Below is a small trained network, with its code and all its weights. Each question gives an input and a target symbol and asks what happens when units are switched off, that is, made to give their printed mean instead of their output.

import numpy as np


def w(rows, s, z=0):
    codes = np.array(rows[::2]) - 128.0
    scale = np.full(codes.shape[1], s)
    scale[-1] = z or s
    return codes * scale


def f(y):
    return y / 2 * (1 + np.tanh(0.7978845608 * (y + 0.044715 * y**3)))


def softmax(a):
    e = np.exp(a - a.max(-1, keepdims=True))
    return e / e.sum(-1, keepdims=True)


def log_softmax(a):
    a = a - a.max(-1, keepdims=True)
    return a - np.log(np.exp(a).sum(-1, keepdims=True))


def net(x, mask):
    ids = ['ΘΛΣαβγδεζμπτω'.index(c) for c in x.split()]
    T = len(ids)
    res = E[ids] + P[:T]
    u = 0
    for l in range(2):
        r = res
        for j in range(2):
            rows = slice(2 * j, 2 * j + 2)
            q, k, v = (r @ M[l][rows].T for M in (Q, K, V))
            z = softmax(np.where(np.tri(T) > 0, q @ k.T / 2**0.5, -1e9)) @ v
            o = O[l][rows]
            res = res + np.where(mask[u + j], z, o[:, -1]) @ o[:, :-1]
        u += 2
        y = f(res @ A[l][:, :-1].T + A[l][:, -1])
        res = res + np.where(mask[u : u + 4], y, B[l][:, -1]) @ B[l][:, :-1]
        u += 4
    return log_softmax(res[-1] @ U[:, :-1].T + U[:, -1])


Q, K, V, O, A, B = {}, {}, {}, {}, {}, {}
E = w([
[112,8,93],'Θ',
[206,70,225],'Λ',
[62,117,83],'Σ',
[187,153,149],'α',
[125,204,172],'β',
[176,104,31],'γ',
[103,23,148],'δ',
[94,88,85],'ε',
[115,142,127],'ζ',
[106,170,117],'μ',
[108,154,144],'π',
[85,148,109],'τ',
[164,108,103],'ω',
],0.018)
P = w([
[63,94,67],'0',
[51,75,78],'1',
[43,66,75],'2',
[38,60,80],'3',
[45,35,64],'4',
[46,32,43],'5',
[35,29,39],'6',
[33,30,5],'7',
],0.0019)
Q[0] = w([
[102,145,29],'0.h1',
[252,124,119],'0.h1',
[208,223,156],'0.h2',
[142,133,56],'0.h2',
],0.02)
K[0] = w([
[138,10,85],'0.h1',
[146,205,58],'0.h1',
[131,252,198],'0.h2',
[169,160,97],'0.h2',
],0.019)
V[0] = w([
[143,72,146],'0.h1',
[143,157,2],'0.h1',
[170,83,68],'0.h2',
[120,92,194],'0.h2',
],0.014)
O[0] = w([
[103,177,64,243],'0.h1',
[15,164,237,156],'0.h1',
[127,104,222,255],'0.h2',
[175,1,49,123],'0.h2',
],0.0095,0.0044)
A[0] = w([
[176,255,211,129],'0.n1',
[182,112,112,2],'0.n2',
[143,81,49,45],'0.n3',
[132,197,48,125],'0.n4',
],0.01,0.0029)
B[0] = w([
[254,106,96,255],'0.n1',
[92,241,217,149],'0.n2',
[58,77,217,245],'0.n3',
[218,85,196,218],'0.n4',
],0.0082,0.0057)
Q[1] = w([
[85,158,132],'1.h1',
[25,8,128],'1.h1',
[63,79,47],'1.h2',
[255,103,110],'1.h2',
],0.013)
K[1] = w([
[75,197,71],'1.h1',
[26,86,25],'1.h1',
[141,219,62],'1.h2',
[148,1,53],'1.h2',
],0.011)
V[1] = w([
[134,134,91],'1.h1',
[104,94,248],'1.h1',
[136,151,172],'1.h2',
[141,225,73],'1.h2',
],0.011)
O[1] = w([
[162,142,101,94],'1.h1',
[9,73,255,249],'1.h1',
[171,101,148,145],'1.h2',
[101,159,235,30],'1.h2',
],0.0061,0.013)
A[1] = w([
[123,108,81,175],'1.n1',
[91,254,132,143],'1.n2',
[91,139,157,5],'1.n3',
[79,98,100,33],'1.n4',
],0.018,0.003)
B[1] = w([
[41,108,167,171],'1.n1',
[220,168,252,176],'1.n2',
[96,129,21,246],'1.n3',
[185,191,67,254],'1.n4',
],0.013,0.0097)
U = w([
[136,119,75,224],'Θ',
[186,2,142,137],'Λ',
[106,241,104,25],'Σ',
[213,97,75,182],'α',
[234,136,45,130],'β',
[43,83,188,162],'γ',
[144,32,33,151],'δ',
[92,165,68,1],'ε',
[151,97,144,183],'ζ',
[182,133,167,149],'μ',
[163,108,121,191],'π',
[125,124,157,130],'τ',
[124,109,133,121],'ω',
],0.0086,0.0022)

Each question gives the input, a string of symbols that net reads in full, and the target symbol t.
The units are the heads (2 rows each of Q, K, V and O) and the neurons (one row each of A and B). Each row of codes is followed by its name. A weight is (code - 128) times the scale printed after its matrix; where a second scale follows, it is the last column's (O, A, B and U).
mask holds one flag per unit, layer by layer, with each layer's heads first. A switched-off unit (its flag False) gives its mean, the last column of its rows in O or B, instead of its output. The means were averaged over made-up inputs and are rounded, as every weight is.
A unit's drop is (log p(t) with every unit on - log p(t) with that unit switched off) / (log p(t) with every unit on - log p(t) with every unit switched off).
The circuit of an input: a set's keep is (log p(t) with only the set's units on - log p(t) with every unit switched off) / (log p(t) with every unit on - log p(t) with every unit switched off). Starting from all 12 units, units are removed one at a time, each time the one whose removal leaves the highest keep (on an exact tie, the one counted first), for as long as the keep stays at least 0.8.
circuit, biggest first: the units of the circuit, biggest drop first
top k neurons: the k neurons with the biggest drops, biggest first
top k neurons in layer l: the k neurons of layer l with the biggest drops, biggest first
which heads matter: for each layer, one digit per head in row order, 1 if its drop is at least 0.15 and else 0, layers parted by /
input Σ Σ ε δ Σ α β, target δ: which heads matter	01 / 01
input ω β Λ μ μ, target Λ: circuit, biggest first	[0.n3; 0.h1; 0.n4; 1.n4]
input μ δ ω δ μ Σ, target δ: top 2 neurons in layer 0	[0.n1; 0.n4]
input Σ Σ τ δ β τ ζ, target δ: top 2 neurons	[0.n4; 1.n2]
input Σ π μ Λ Σ, target Λ: top 3 neurons	[0.n4; 1.n3; 0.n3]
input Λ ω Σ Σ ω μ, target Λ: which heads matter	10 / 01
input γ Σ τ τ, target γ: which heads matter	11 / 10
input α Θ τ π, target μ: which heads matter	10 / 11
input Σ γ ζ Λ μ β, target Λ: top 3 neurons	[0.n4; 0.n1; 1.n4]
input μ μ μ, target μ: which heads matter	01 / 11
input Λ π α ζ, target Λ: top 4 neurons	[0.n3; 0.n4; 0.n2; 1.n3]
input β Σ Σ ε, target ε: circuit, biggest first	[0.h1; 1.n3; 0.n1; 1.n4]
input π δ α μ, target δ: which heads matter	11 / 01
input Σ μ Λ Σ α, target Λ: top neuron in layer 0	[0.n1]
input δ Σ Σ, target δ: which heads matter	11 / 00
input ζ Λ β ζ, target Λ: circuit, biggest first	[0.h1; 0.n4; 0.n3; 1.n4]
input γ γ α, target γ: circuit, biggest first	[0.h1]
input Σ Σ ζ μ γ α, target γ: circuit, biggest first	[0.h1; 1.h1]
input δ ζ γ μ Σ β β ω, target γ: circuit, biggest first	[0.h1; 1.h1; 0.n1; 0.h2]
input μ Θ Σ π, target μ: top 2 neurons	[0.n3; 0.n4]
input Σ β Σ γ Σ, target γ: circuit, biggest first	[0.h1]
input γ ω μ ζ β, target γ: circuit, biggest first	[0.h2; 0.h1; 1.h1]
input Σ β β γ μ, target γ: which heads matter	11 / 11
input Σ Σ γ Σ τ β, target γ: circuit, biggest first	[0.h1; 1.h1]
